Below are the code and all the weights of a small trained network. Each question names an input and a target symbol and asks about switching units off, where a switched-off unit gives its printed mean instead of its output.

import numpy as np


def w(rows, s, z=0):
    codes = np.array(rows[::2]) - 128.0
    scale = np.full(codes.shape[1], s)
    scale[-1] = z or s
    return codes * scale


def f(y):
    return y / 2 * (1 + np.tanh(0.7978845608 * (y + 0.044715 * y**3)))


def softmax(a):
    e = np.exp(a - a.max(-1, keepdims=True))
    return e / e.sum(-1, keepdims=True)


def log_softmax(a):
    a = a - a.max(-1, keepdims=True)
    return a - np.log(np.exp(a).sum(-1, keepdims=True))


def net(x, mask):
    ids = ['βγδεηθμπστφ'.index(c) for c in x.split()]
    T = len(ids)
    res = E[ids] + P[:T]
    u = 0
    for l in range(3):
        r = res
        for j in range(2):
            rows = slice(2 * j, 2 * j + 2)
            q, k, v = (r @ M[l][rows].T for M in (Q, K, V))
            z = softmax(np.where(np.tri(T) > 0, q @ k.T / 2**0.5, -1e9)) @ v
            o = O[l][rows]
            res = res + np.where(mask[u + j], z, o[:, -1]) @ o[:, :-1]
        u += 2
        y = f(res @ A[l][:, :-1].T + A[l][:, -1])
        res = res + np.where(mask[u : u + 4], y, B[l][:, -1]) @ B[l][:, :-1]
        u += 4
    return log_softmax(res[-1] @ U[:, :-1].T + U[:, -1])


Q, K, V, O, A, B = {}, {}, {}, {}, {}, {}
E = w([
[112,103,65,157,68,204,199,110],'β',
[155,166,156,179,96,148,162,177],'γ',
[109,180,159,146,80,109,76,210],'δ',
[165,144,114,145,89,131,197,179],'ε',
[148,155,145,175,79,154,169,174],'η',
[147,161,149,169,74,149,165,174],'θ',
[142,169,152,163,71,150,149,173],'μ',
[228,252,8,135,115,126,1,57],'π',
[44,111,114,171,238,124,69,132],'σ',
[156,125,165,75,104,60,115,51],'τ',
[133,166,149,171,62,149,145,173],'φ',
],0.0099)
P = w([
[196,49,194,59,173,208,41,115],'0',
[94,136,119,46,96,172,119,196],'1',
[92,172,128,100,95,157,130,177],'2',
[110,194,131,141,97,134,153,154],'3',
[132,197,127,170,89,103,166,147],'4',
[139,201,131,186,81,75,174,132],'5',
[151,201,130,199,71,43,181,126],'6',
[157,196,135,206,60,4,194,124],'7',
],0.0046)
Q[0] = w([
[122,92,67,127,176,115,67,53],'L0H1',
[160,2,71,116,149,159,180,13],'L0H1',
[173,180,65,142,91,91,165,91],'L0H2',
[49,72,178,155,164,139,87,147],'L0H2',
],0.0081)
K[0] = w([
[59,42,86,143,197,160,109,66],'L0H1',
[103,29,53,127,124,218,254,48],'L0H1',
[142,178,75,109,149,116,50,93],'L0H2',
[94,81,143,154,115,144,184,140],'L0H2',
],0.0078)
V[0] = w([
[147,178,234,131,89,2,149,163],'L0H1',
[142,141,112,128,101,192,132,196],'L0H1',
[46,46,230,129,207,72,141,175],'L0H2',
[117,82,142,167,136,177,116,177],'L0H2',
],0.0065)
O[0] = w([
[101,95,112,109,120,249,214,234,158],'L0H1',
[159,61,251,44,170,94,97,128,253],'L0H1',
[141,119,185,138,1,200,202,19,106],'L0H2',
[160,72,221,89,153,189,96,81,196],'L0H2',
],0.0046,0.0012)
A[0] = w([
[120,55,178,71,161,81,74,105,152],'L0N1',
[84,97,73,131,107,255,119,148,253],'L0N2',
[197,83,206,23,131,89,102,65,243],'L0N3',
[202,74,197,20,136,94,82,55,193],'L0N4',
],0.0062,0.00038)
B[0] = w([
[90,132,131,87,167,210,189,215,208],'L0N1',
[89,67,116,90,162,235,218,187,215],'L0N2',
[166,158,114,55,82,187,206,155,251],'L0N3',
[179,142,112,3,111,228,229,201,255],'L0N4',
],0.0061,0.00076)
Q[1] = w([
[145,137,121,137,110,58,131,77],'L1H1',
[142,123,126,143,93,107,134,48],'L1H1',
[134,145,83,132,146,3,119,99],'L1H2',
[97,87,175,111,161,140,96,92],'L1H2',
],0.0066)
K[1] = w([
[72,66,52,254,240,119,46,54],'L1H1',
[77,146,88,224,142,76,42,160],'L1H1',
[229,213,41,72,81,68,101,119],'L1H2',
[152,45,160,111,64,210,227,146],'L1H2',
],0.0048)
V[1] = w([
[180,126,95,52,76,118,193,151],'L1H1',
[77,203,79,176,189,94,72,128],'L1H1',
[46,25,210,178,145,179,156,114],'L1H2',
[155,57,192,38,2,153,183,156],'L1H2',
],0.0049)
O[1] = w([
[104,2,128,90,197,159,113,184,212],'L1H1',
[184,229,179,179,143,79,149,98,1],'L1H1',
[84,169,159,75,78,184,201,88,118],'L1H2',
[50,110,140,80,76,117,40,58,251],'L1H2',
],0.0049,0.0018)
A[1] = w([
[74,81,70,132,249,90,41,201,146],'L1N1',
[110,176,100,169,118,33,95,24,171],'L1N2',
[142,132,108,77,63,255,227,149,181],'L1N3',
[107,82,155,112,69,44,84,101,253],'L1N4',
],0.0057,0.0024)
B[1] = w([
[127,203,58,117,224,186,211,198,221],'L1N1',
[164,111,129,170,19,75,79,41,162],'L1N2',
[156,126,176,172,211,203,178,204,253],'L1N3',
[92,170,146,142,2,118,122,74,173],'L1N4',
],0.0073,0.0045)
Q[2] = w([
[138,81,185,154,105,86,98,124],'L2H1',
[137,125,134,173,128,45,69,109],'L2H1',
[114,57,141,112,68,73,2,60],'L2H2',
[134,72,134,66,109,196,140,119],'L2H2',
],0.0073)
K[2] = w([
[156,142,119,170,107,50,78,96],'L2H1',
[118,155,91,157,154,93,75,91],'L2H1',
[14,142,129,170,85,51,90,2],'L2H2',
[90,118,174,124,92,152,167,117],'L2H2',
],0.0095)
V[2] = w([
[2,163,128,113,173,134,172,140],'L2H1',
[138,160,98,135,217,172,146,203],'L2H1',
[45,113,157,108,114,157,150,131],'L2H2',
[150,180,52,193,141,53,111,138],'L2H2',
],0.0059)
O[2] = w([
[95,60,103,92,3,118,99,36,184],'L2H1',
[85,185,51,99,83,180,172,89,255],'L2H1',
[72,189,140,116,129,85,136,138,157],'L2H2',
[198,62,124,137,84,128,95,77,24],'L2H2',
],0.006,0.0069)
A[2] = w([
[64,153,118,77,126,127,134,170,254],'L2N1',
[123,93,173,161,33,21,1,54,173],'L2N2',
[64,142,74,55,44,89,105,65,132],'L2N3',
[160,122,122,138,61,121,125,133,168],'L2N4',
],0.0067,0.0044)
B[2] = w([
[105,161,162,208,100,172,179,117,255],'L2N1',
[253,23,224,125,255,179,78,187,155],'L2N2',
[152,161,41,214,45,81,36,10,161],'L2N3',
[144,94,152,155,92,167,167,98,144],'L2N4',
],0.0063,0.011)
U = w([
[151,83,122,159,64,165,39,50,209],'β',
[123,110,135,112,151,111,122,129,5],'γ',
[112,155,163,156,159,180,213,207,219],'δ',
[126,107,121,91,125,131,92,147,23],'ε',
[129,97,108,44,145,111,133,112,103],'η',
[93,200,55,159,1,73,129,68,137],'θ',
[119,86,112,99,155,127,137,127,16],'μ',
[143,79,100,115,143,87,152,179,59],'π',
[117,108,128,114,142,121,116,133,2],'σ',
[150,173,106,69,193,124,76,166,42],'τ',
[150,101,232,146,223,85,85,174,131],'φ',
],0.0063,0.0044)

Each question gives the input, a string of symbols that net reads in full, and the target symbol t.
The units are the heads (2 rows each of Q, K, V and O) and the neurons (one row each of A and B). Each row of codes is followed by its name. A weight is (code - 128) times the scale printed after its matrix; where a second scale follows, it is the last column's (O, A, B and U).
mask holds one flag per unit, layer by layer, with each layer's heads first. A switched-off unit (its flag False) gives its mean, the last column of its rows in O or B, instead of its output. The means were averaged over made-up inputs and are rounded, as every weight is.
A unit's drop is (log p(t) with every unit on - log p(t) with that unit switched off) / (log p(t) with every unit on - log p(t) with every unit switched off).
The circuit of an input: a set's keep is (log p(t) with only the set's units on - log p(t) with every unit switched off) / (log p(t) with every unit on - log p(t) with every unit switched off). Starting from the 12 units with the biggest drops (on a tie, the unit counted first), units are removed one at a time, each time the one whose removal leaves the highest keep (on an exact tie, the one counted first), for as long as the keep stays at least 0.8.
circuit, biggest first: the units of the circuit, biggest drop first
most important unit: the unit with the biggest drop
k most important neurons: the k neurons with the biggest drops, biggest first
k most important neurons of layer l: the k neurons of layer l with the biggest drops, biggest first
which heads matter: for each layer, one digit per head in row order, 1 if its drop is at least 0.15 and else 0, layers parted by /
input σ β σ σ, target β: 3 most important neurons : [L1N2, L1N3, L2N2]
input π β σ σ σ β δ, target β: circuit, biggest first : [L2H2, L1H2, L0H2, L1N1]
input η σ τ π θ, target β: circuit, biggest first : [L2H2, L0H2, L1H2]
input σ π γ, target β: circuit, biggest first : [L2H2, L0H2, L1N1, L1H2]
input β σ β, target θ: 2 most important neurons : [L0N1, L0N4]
input σ σ β τ, target δ: circuit, biggest first : [L0N4, L0N3, L1N3]
input σ τ τ σ φ π φ, target β: circuit, biggest first : [L2H2, L0H2, L1H2]
input δ τ δ, target θ: which heads matter : 01 / 01 / 00
input δ β τ π, target τ: which heads matter : 11 / 01 / 00
input τ τ π σ β, target β: most important unit : L0H1
input σ π δ μ μ, target β: circuit, biggest first : [L2H2, L0H2, L1N1, L1H2]
input σ φ τ, target δ: circuit, biggest first : [L0N4, L1N3, L0N3]
input τ σ δ φ σ τ μ σ, target β: 3 most important neurons : [L1N2, L0N4, L1N3]
input σ τ φ τ, target θ: 2 most important neurons : [L0N4, L0N3]
input φ δ σ μ σ σ γ π, target β: most important unit : L2H2
input σ ε δ σ, target θ: which heads matter : 00 / 01 / 00
input ε τ τ τ σ τ, target φ: which heads matter : 11 / 11 / 10
input τ β σ β, target θ: 3 most important neurons : [L0N2, L0N4, L0N1]
input τ θ π, target τ: which heads matter : 01 / 01 / 00
input β τ σ π σ φ β, target β: most important unit : L2H2
input σ δ σ σ σ φ δ σ, target φ: 2 most important neurons of layer 1 : [L1N2, L1N1]
input δ σ γ δ, target θ: 2 most important neurons : [L0N4, L0N1]
input β σ β π σ σ β τ, target β: 2 most important neurons : [L1N1, L2N4]
input τ τ β σ τ τ, target φ: 2 most important neurons : [L2N2, L1N1]
input σ φ σ μ π η, target β: which heads matter : 01 / 01 / 01
